Below is a small trained network, with its code and all its weights. Each question gives an input and a class and asks what happens when units are switched off, that is, made to give their printed mean instead of their output.

import numpy as np


def w(rows, s, z=0):
    codes = np.array(rows[::2]) - 128.0
    scale = np.full(codes.shape[1], s)
    scale[-1] = z or s
    return codes * scale


def norm(h):
    return h / np.sqrt((h * h).mean(-1, keepdims=True) + 1e-5)


def f(y):
    return y / 2 * (1 + np.tanh(0.7978845608 * (y + 0.044715 * y**3)))


def log_softmax(a):
    a = a - a.max(-1, keepdims=True)
    return a - np.log(np.exp(a).sum(-1, keepdims=True))


def net(x, mask):
    res = np.array(x, float).reshape(1, 7) / 4 @ E
    u = 0
    for l in range(2):
        y = f(norm(res) @ A[l][:, :-1].T + A[l][:, -1])
        res = res + np.where(mask[u : u + 6], y, B[l][:, -1]) @ B[l][:, :-1]
        u += 6
    return log_softmax(norm(res)[-1] @ U[:, :-1].T + U[:, -1])


A, B = {}, {}
E = w([
[75,87,108,254,132,98,162,116,210],'x0',
[70,68,115,151,156,29,87,138,85],'x1',
[157,152,179,72,141,42,189,140,116],'x2',
[93,221,202,72,16,101,127,162,82],'x3',
[110,145,99,112,53,133,138,6,33],'x4',
[92,186,83,154,183,108,50,154,148],'x5',
[188,86,40,145,202,145,161,165,74],'x6',
],0.0076)
A[0] = w([
[179,137,77,80,117,130,138,99,64,135],'0.n0',
[45,80,182,132,104,55,110,171,116,167],'0.n1',
[123,178,253,248,163,132,205,29,140,254],'0.n2',
[150,203,71,129,73,172,131,158,74,5],'0.n3',
[121,187,116,67,176,56,243,71,155,221],'0.n4',
[45,156,206,69,94,7,61,44,126,169],'0.n5',
],0.0059,0.0021)
B[0] = w([
[86,65,107,35,55,97,134,90,123,177],'0.n0',
[148,195,157,87,255,97,97,59,133,188],'0.n1',
[126,165,98,127,124,108,186,242,69,198],'0.n2',
[164,92,141,121,78,164,93,109,138,152],'0.n3',
[147,105,122,92,95,31,88,90,158,175],'0.n4',
[165,185,101,130,238,116,143,90,23,254],'0.n5',
],0.0095,0.0053)
A[1] = w([
[116,145,150,105,173,181,167,30,163,10],'1.n0',
[100,56,113,146,188,121,1,21,68,233],'1.n1',
[169,74,129,203,179,124,159,128,188,168],'1.n2',
[18,190,46,117,90,94,52,108,108,168],'1.n3',
[151,213,110,6,198,140,144,124,181,118],'1.n4',
[157,112,247,184,151,144,112,115,172,251],'1.n5',
],0.0065,0.0019)
B[1] = w([
[104,96,108,107,124,144,70,138,103,127],'1.n0',
[71,103,115,179,153,142,182,24,97,254],'1.n1',
[41,160,192,145,156,122,219,125,217,175],'1.n2',
[20,155,178,116,144,132,103,36,111,198],'1.n3',
[171,102,189,141,103,130,108,165,164,199],'1.n4',
[105,178,1,99,163,161,163,57,176,149],'1.n5',
],0.0093,0.0061)
U = w([
[104,172,191,162,178,76,102,131,47,78],'0',
[39,152,86,227,208,198,184,121,146,254],'1',
[109,146,159,169,191,102,115,164,191,12],'2',
[156,1,127,75,106,118,85,113,108,10],'3',
[136,129,119,166,59,75,144,151,149,54],'4',
[199,100,142,139,152,96,140,124,152,2],'5',
[150,194,180,122,106,215,145,216,216,210],'6',
[70,123,147,184,167,135,116,70,62,246],'7',
],0.008,0.0021)

Each question gives the input, the list of numbers given to net, and the class t.
The units are the neurons (one row each of A and B). Each row of codes is followed by its name. A weight is (code - 128) times the scale printed after its matrix; where a second scale follows, it is the last column's (A, B and U).
mask holds one flag per neuron, layer by layer. A switched-off neuron (its flag False) gives its mean, the last column of its row in B, instead of its output. The means were averaged over made-up inputs and are rounded, as every weight is.
A unit's drop is (log p(t) with every unit on - log p(t) with that unit switched off) / (log p(t) with every unit on - log p(t) with every unit switched off).
The circuit of an input: a set's keep is (log p(t) with only the set's units on - log p(t) with every unit switched off) / (log p(t) with every unit on - log p(t) with every unit switched off). Starting from all 12 units, units are removed one at a time, each time the one whose removal leaves the highest keep (on an exact tie, the one counted first), for as long as the keep stays at least 0.8.
circuit, biggest first: the units of the circuit, biggest drop first
most important unit: the unit with the biggest drop
top k neurons: the k neurons with the biggest drops, biggest first
top k neurons in layer l: the k neurons of layer l with the biggest drops, biggest first
input [-5,-5,2,7,6,-6,0], class 3: most important unit -> 0.n0
input [-2,-7,8,-3,1,-5,3], class 3: top 2 neurons in layer 0 -> [0.n0, 0.n4]
input [-7,-8,5,-7,-3,8,-1], class 6: circuit, biggest first -> [0.n5, 1.n4]
input [-7,-4,3,-8,3,6,4], class 3: circuit, biggest first -> [0.n0, 0.n5, 1.n4]
input [6,-7,2,1,7,3,-7], class 0: top 2 neurons in layer 0 -> [0.n2, 0.n5]
input [8,-2,0,5,7,0,8], class 4: circuit, biggest first -> [0.n5, 1.n1, 0.n1]
input [0,-6,0,-2,-2,-7,0], class 6: circuit, biggest first -> [1.n1, 0.n5]
input [4,-4,-2,3,-3,-1,8], class 6: circuit, biggest first -> [1.n1, 0.n5]
input [3,-4,8,4,-4,-3,4], class 4: circuit, biggest first -> [0.n4, 0.n5]
input [-4,-8,2,-6,-2,8,7], class 6: circuit, biggest first -> [0.n5, 1.n4, 1.n1]
input [2,2,-6,6,-8,6,8], class 6: circuit, biggest first -> [1.n1, 0.n5]
input [0,-6,1,1,5,-8,-2], class 4: top 2 neurons -> [0.n2, 0.n1]
input [-4,-8,-5,-3,0,-5,0], class 3: top 2 neurons in layer 1 -> [1.n2, 1.n0]
input [6,-8,6,-2,-4,4,8], class 6: top neuron -> [1.n1]
input [5,-3,4,-1,8,-6,8], class 4: top 2 neurons in layer 1 -> [1.n1, 1.n3]
input [5,2,8,-4,1,-5,-1], class 4: top 2 neurons -> [0.n4, 0.n2]
input [-3,-4,3,-7,6,-7,8], class 3: top 2 neurons in layer 0 -> [0.n0, 0.n5]
input [2,5,1,5,5,-5,8], class 3: top 3 neurons -> [0.n0, 0.n5, 1.n2]
input [4,-1,6,-1,4,0,8], class 4: top 2 neurons in layer 0 -> [0.n5, 0.n1]
input [-1,-5,8,-7,8,3,-3], class 4: top neuron in layer 0 -> [0.n2]
